Here is a tiny trained network, its code and every weight. The questions are about switching its units off for an input and a class, where a switched-off unit gives its printed mean instead of its output.

import numpy as np


def w(rows, s, z=0):
    codes = np.array(rows[::2]) - 128.0
    scale = np.full(codes.shape[1], s)
    scale[-1] = z or s
    return codes * scale


def norm(h):
    return h / np.sqrt((h * h).mean(-1, keepdims=True) + 1e-5)


def f(y):
    return np.maximum(y, 0)


def log_softmax(a):
    a = a - a.max(-1, keepdims=True)
    return a - np.log(np.exp(a).sum(-1, keepdims=True))


def net(x, mask):
    res = np.array(x, float).reshape(1, 8) / 4 @ E
    u = 0
    for l in range(4):
        y = f(norm(res) @ A[l][:, :-1].T + A[l][:, -1])
        res = res + np.where(mask[u : u + 5], y, B[l][:, -1]) @ B[l][:, :-1]
        u += 5
    return log_softmax(norm(res)[-1] @ U[:, :-1].T + U[:, -1])


A, B = {}, {}
E = w([
[96,251,104,253,13,98],'x0',
[176,165,44,160,185,183],'x1',
[99,108,111,187,80,173],'x2',
[79,141,146,132,167,188],'x3',
[175,117,144,143,147,223],'x4',
[44,157,134,134,149,188],'x5',
[130,160,81,84,142,21],'x6',
[51,202,101,117,147,109],'x7',
],0.0053)
A[0] = w([
[202,97,105,81,96,52,67],'0.n1',
[95,1,132,101,89,215,103],'0.n2',
[108,5,133,59,197,182,158],'0.n3',
[98,145,77,128,30,215,250],'0.n4',
[70,228,92,156,109,45,182],'0.n5',
],0.0058,0.0017)
B[0] = w([
[191,79,193,228,100,81,200],'0.n1',
[61,165,210,106,196,102,208],'0.n2',
[71,194,42,96,184,10,255],'0.n3',
[71,112,195,228,166,137,223],'0.n4',
[94,99,68,28,253,31,247],'0.n5',
],0.0054,0.0046)
A[1] = w([
[186,168,78,179,102,111,56],'1.n1',
[197,169,151,168,121,228,19],'1.n2',
[209,118,146,53,201,132,3],'1.n3',
[158,107,98,188,81,38,223],'1.n4',
[131,253,101,144,54,50,41],'1.n5',
],0.0045,0.0037)
B[1] = w([
[137,62,75,173,145,128,142],'1.n1',
[251,128,89,199,253,209,143],'1.n2',
[121,70,36,193,226,214,154],'1.n3',
[248,17,140,80,90,148,253],'1.n4',
[31,241,97,92,206,107,159],'1.n5',
],0.0052,0.0041)
A[2] = w([
[165,136,176,156,65,116,2],'2.n1',
[72,119,66,127,56,57,13],'2.n2',
[40,155,190,186,159,131,85],'2.n3',
[72,47,30,29,2,242,53],'2.n4',
[119,90,87,24,191,191,107],'2.n5',
],0.0061,0.0032)
B[2] = w([
[92,158,164,71,173,92,143],'2.n1',
[74,154,113,16,227,56,164],'2.n2',
[145,170,179,96,119,101,233],'2.n3',
[13,85,203,197,254,30,128],'2.n4',
[53,131,65,101,229,2,252],'2.n5',
],0.0068,0.0033)
A[3] = w([
[198,116,69,150,123,178,180],'3.n1',
[105,183,59,152,81,34,86],'3.n2',
[170,255,38,11,123,167,236],'3.n3',
[200,165,182,54,39,213,2],'3.n4',
[181,83,123,86,166,152,151],'3.n5',
],0.0068,0.0042)
B[3] = w([
[137,85,101,71,157,141,178],'3.n1',
[84,59,106,44,225,83,206],'3.n2',
[43,54,88,167,254,26,254],'3.n3',
[35,62,202,118,188,40,131],'3.n4',
[78,108,103,91,116,45,204],'3.n5',
],0.0088,0.0044)
U = w([
[52,180,243,189,89,114,179],'0',
[217,60,92,181,91,156,85],'1',
[194,226,59,66,41,182,2],'2',
[42,94,34,38,254,5,249],'3',
[232,62,155,52,41,46,93],'4',
[170,182,120,200,194,196,91],'5',
],0.0081,0.0058)

Each question gives the input, the list of numbers given to net, and the class t.
The units are the neurons (one row each of A and B). Each row of codes is followed by its name. A weight is (code - 128) times the scale printed after its matrix; where a second scale follows, it is the last column's (A, B and U).
mask holds one flag per neuron, layer by layer. A switched-off neuron (its flag False) gives its mean, the last column of its row in B, instead of its output. The means were averaged over made-up inputs and are rounded, as every weight is.
A unit's drop is (log p(t) with every unit on - log p(t) with that unit switched off) / (log p(t) with every unit on - log p(t) with every unit switched off).
The circuit of an input: a set's keep is (log p(t) with only the set's units on - log p(t) with every unit switched off) / (log p(t) with every unit on - log p(t) with every unit switched off). Starting from the 12 units with the biggest drops (on a tie, the unit counted first), units are removed one at a time, each time the one whose removal leaves the highest keep (on an exact tie, the one counted first), for as long as the keep stays at least 0.8.
units of the circuit, in order: the units of the circuit, biggest drop first
unit that matters most: the unit with the biggest drop
top k neurons: the k neurons with the biggest drops, biggest first
top k neurons in layer l: the k neurons of layer l with the biggest drops, biggest first
drop of u: that unit's drop, to one decimal
input [8,-6,-1,7,6,4,-4,7], class 0: units of the circuit, in order -> [0.n3, 3.n3]
input [7,0,6,-7,-2,3,-8,2], class 0: units of the circuit, in order -> [2.n5, 3.n3]
input [-1,-1,3,-7,8,-2,-6,-6], class 1: units of the circuit, in order -> [0.n5, 3.n3]
input [6,-6,-2,2,4,8,-3,8], class 0: units of the circuit, in order -> [0.n3, 2.n5, 3.n3]
input [6,-4,-4,-4,5,3,-5,5], class 0: top 3 neurons -> [0.n4, 0.n3, 2.n5]
input [6,3,-5,-7,2,1,-8,2], class 5: unit that matters most -> 0.n3
input [-7,-5,-8,-8,-7,-5,-6,1], class 4: top 4 neurons -> [0.n1, 3.n3, 0.n5, 3.n2]
input [5,3,7,0,-1,5,-1,-8], class 1: units of the circuit, in order -> [0.n3, 3.n3]
input [7,-1,4,7,6,5,2,2], class 0: top 2 neurons in layer 0 -> [0.n4, 0.n3]
input [3,-6,-2,-4,4,-8,-2,6], class 4: units of the circuit, in order -> [1.n4, 3.n3, 2.n5]
input [7,8,2,4,6,-8,-6,8], class 5: top 3 neurons -> [0.n3, 0.n4, 2.n5]
input [7,7,-1,-5,4,-5,-2,-3], class 1: top 2 neurons -> [0.n3, 2.n5]
input [-1,-8,-1,-3,-3,-1,-6,3], class 4: top 2 neurons in layer 0 -> [0.n5, 0.n4]
input [2,-2,-1,0,2,-7,-2,-4], class 4: unit that matters most -> 3.n3
input [2,7,1,5,-8,4,-6,0], class 0: top 2 neurons -> [0.n4, 0.n3]
input [-4,-2,5,-7,2,-7,1,0], class 4: top 2 neurons in layer 0 -> [0.n1, 0.n5]
input [1,-1,5,-8,7,-2,-3,-2], class 1: top 2 neurons in layer 0 -> [0.n4, 0.n5]
input [3,7,5,0,4,-2,3,-3], class 1: drop of 0.n3 -> 0.1
input [3,-8,-4,-1,6,0,-8,-8], class 0: drop of 0.n2 -> 0.1
input [3,3,8,0,4,8,3,-2], class 0: top neuron -> [0.n4]
input [2,1,1,6,5,-3,-4,3], class 5: drop of 0.n4 -> -0.1
